Below are the code and all the weights of a small trained network. Each question names an input and a class and asks about switching units off, where a switched-off unit gives its printed mean instead of its output.

import numpy as np


def w(rows, s, z=0):
    codes = np.array(rows[::2]) - 128.0
    scale = np.full(codes.shape[1], s)
    scale[-1] = z or s
    return codes * scale


def f(y):
    return y / 2 * (1 + np.tanh(0.7978845608 * (y + 0.044715 * y**3)))


def log_softmax(a):
    a = a - a.max(-1, keepdims=True)
    return a - np.log(np.exp(a).sum(-1, keepdims=True))


def net(x, mask):
    res = np.array(x, float).reshape(1, 8) / 4 @ E
    y = f(res @ A[0][:, :-1].T + A[0][:, -1])
    res = res + np.where(mask, y, B[0][:, -1]) @ B[0][:, :-1]
    return log_softmax(res[-1] @ U[:, :-1].T + U[:, -1])


A, B = {}, {}
E = w([
[27,86,4,209,242,123,158,188,69],'x0',
[114,112,193,178,158,243,50,76,38],'x1',
[147,123,139,166,65,103,20,255,86],'x2',
[182,58,96,38,250,141,79,141,172],'x3',
[132,130,130,132,133,128,134,130,131],'x4',
[102,117,126,115,120,122,110,117,122],'x5',
[167,174,6,212,106,140,43,46,176],'x6',
[110,175,207,149,222,16,80,76,82],'x7',
],0.0063)
A[0] = w([
[147,115,116,161,144,85,86,54,170,199],'N1',
[116,103,121,107,119,202,160,99,153,149],'N2',
[80,194,181,199,81,87,169,116,153,172],'N3',
[125,155,126,102,130,31,151,138,192,119],'N4',
[97,117,203,84,145,136,199,168,66,106],'N5',
[163,127,121,101,208,104,100,141,114,143],'N6',
[126,150,124,158,141,142,80,255,101,78],'N7',
[100,77,154,88,118,120,149,160,101,67],'N8',
[172,85,134,62,203,138,67,140,224,145],'N9',
[172,133,79,115,77,78,185,158,165,143],'N10',
[199,168,168,81,74,141,112,110,168,3],'N11',
[119,145,164,192,209,36,119,94,115,181],'N12',
[81,111,71,97,109,56,165,149,141,76],'N13',
[152,123,126,130,97,132,68,198,114,72],'N14',
[124,149,129,85,127,182,217,8,152,53],'N15',
[132,109,188,72,154,116,181,158,92,79],'N16',
[106,105,138,143,189,134,209,56,143,60],'N17',
[174,146,222,69,59,142,94,99,224,51],'N18',
[153,152,162,155,153,232,133,109,49,185],'N19',
[155,137,148,138,104,104,59,195,136,60],'N20',
[170,42,85,118,53,226,182,156,152,107],'N21',
[183,167,212,142,156,37,109,81,129,84],'N22',
],0.0088,0.005)
B[0] = w([
[175,141,112,125,99,181,78,115,86,217],'N1',
[118,117,207,87,145,60,118,98,135,185],'N2',
[161,139,126,152,66,183,173,195,34,233],'N3',
[160,123,238,147,136,197,60,153,160,203],'N4',
[210,137,5,118,108,147,63,89,174,224],'N5',
[109,125,150,163,53,143,213,143,89,191],'N6',
[70,180,129,98,168,62,160,84,135,208],'N7',
[148,149,62,117,144,146,72,117,166,157],'N8',
[153,161,145,141,59,172,222,174,36,244],'N9',
[154,106,205,122,159,141,60,197,154,225],'N10',
[85,138,68,155,228,129,184,144,173,179],'N11',
[163,62,126,132,87,70,133,102,191,254],'N12',
[99,117,187,182,185,166,109,200,163,188],'N13',
[79,182,195,92,158,70,110,56,100,170],'N14',
[118,187,158,74,122,99,106,120,121,223],'N15',
[171,161,61,124,97,178,77,124,104,191],'N16',
[83,208,157,98,171,42,141,75,111,194],'N17',
[85,101,67,220,207,121,229,120,193,229],'N18',
[126,73,202,168,202,172,73,201,166,234],'N19',
[108,222,152,72,150,86,122,71,110,167],'N20',
[146,75,128,142,56,1,105,68,95,247],'N21',
[75,53,101,123,82,79,144,114,166,206],'N22',
],0.0071,0.0072)
U = w([
[139,70,121,123,95,61,137,118,118,197],'0',
[61,124,66,161,182,110,185,145,151,126],'1',
[104,248,161,87,145,79,125,111,106,33],'2',
[157,123,128,130,119,117,133,142,107,253],'3',
[150,113,194,137,155,156,93,162,143,33],'4',
[156,148,124,135,80,149,204,159,34,39],'5',
[193,173,36,119,105,148,75,110,148,80],'6',
[122,125,120,115,115,116,144,137,119,210],'7',
],0.013,0.0061)

Each question gives the input, the list of numbers given to net, and the class t.
The units are the neurons (one row each of A and B). Each row of codes is followed by its name. A weight is (code - 128) times the scale printed after its matrix; where a second scale follows, it is the last column's (A, B and U).
mask holds one flag per neuron, in row order. A switched-off neuron (its flag False) gives its mean, the last column of its row in B, instead of its output. The means were averaged over made-up inputs and are rounded, as every weight is.
A unit's drop is (log p(t) with every unit on - log p(t) with that unit switched off) / (log p(t) with every unit on - log p(t) with every unit switched off).
The circuit of an input: a set's keep is (log p(t) with only the set's units on - log p(t) with every unit switched off) / (log p(t) with every unit on - log p(t) with every unit switched off). Starting from the 12 units with the biggest drops (on a tie, the unit counted first), units are removed one at a time, each time the one whose removal leaves the highest keep (on an exact tie, the one counted first), for as long as the keep stays at least 0.8.
circuit, biggest first: the units of the circuit, biggest drop first
unit that matters most: the unit with the biggest drop
k most important neurons: the k neurons with the biggest drops, biggest first
input [-6,-3,4,1,0,3,-7,1], class 6: unit that matters most : N5
input [4,2,8,-7,4,-2,-4,-2], class 2: circuit, biggest first : (N7 N14)
input [-8,-1,-6,6,-2,-5,-7,4], class 1: 2 most important neurons : (N18 N11)
input [3,5,4,-1,2,-1,5,6], class 0: 2 most important neurons : (N12 N4)
input [5,-8,-7,8,5,2,-8,-5], class 4: 3 most important neurons : (N13 N4 N10)
input [-8,6,0,-1,6,5,-1,6], class 1: circuit, biggest first : (N18 N11)
input [2,-8,-1,-8,4,-7,5,6], class 4: circuit, biggest first : (N4 N10)
input [3,1,-6,-6,8,-3,8,-8], class 0: 2 most important neurons : (N21 N2)
input [5,-6,4,6,-2,4,-5,0], class 4: 2 most important neurons : (N13 N4)
input [-5,-7,-3,5,4,-2,-8,-3], class 6: circuit, biggest first : (N5 N16)
input [8,7,-1,-3,-6,8,-1,8], class 0: 2 most important neurons : (N12 N18)
input [3,5,-8,-4,-8,2,-4,-7], class 2: 3 most important neurons : (N15 N17 N12)
input [-8,6,-4,-1,-4,-7,8,8], class 0: 3 most important neurons : (N22 N12 N1)
input [5,0,5,8,-1,-7,-5,2], class 5: circuit, biggest first : (N9 N6)
input [-5,3,7,8,-5,0,-2,-1], class 5: circuit, biggest first : (N9)
input [-5,-7,8,-6,-3,-8,-8,1], class 2: 2 most important neurons : (N20 N14)
input [-1,-7,2,4,-7,-6,2,6], class 4: 3 most important neurons : (N4 N21 N10)
input [-6,0,1,1,5,-5,-1,-2], class 1: circuit, biggest first : (N18 N11)
input [-4,3,8,-7,-7,-6,8,-4], class 2: circuit, biggest first : (N14 N20)
input [-8,-4,4,4,6,7,-6,5], class 1: circuit, biggest first : (N18)
input [2,7,7,2,4,3,3,-3], class 2: 3 most important neurons : (N7 N14 N20)
input [-2,5,-8,-5,-1,8,8,2], class 2: 3 most important neurons : (N15 N17 N5)
input [-6,2,-2,-4,-6,-4,1,-3], class 1: 2 most important neurons : (N18 N11)
input [3,-6,-3,2,-4,0,-2,-1], class 4: circuit, biggest first : (N4 N13 N10)
input [-2,6,8,1,-7,-7,3,-5], class 2: circuit, biggest first : (N14 N20)
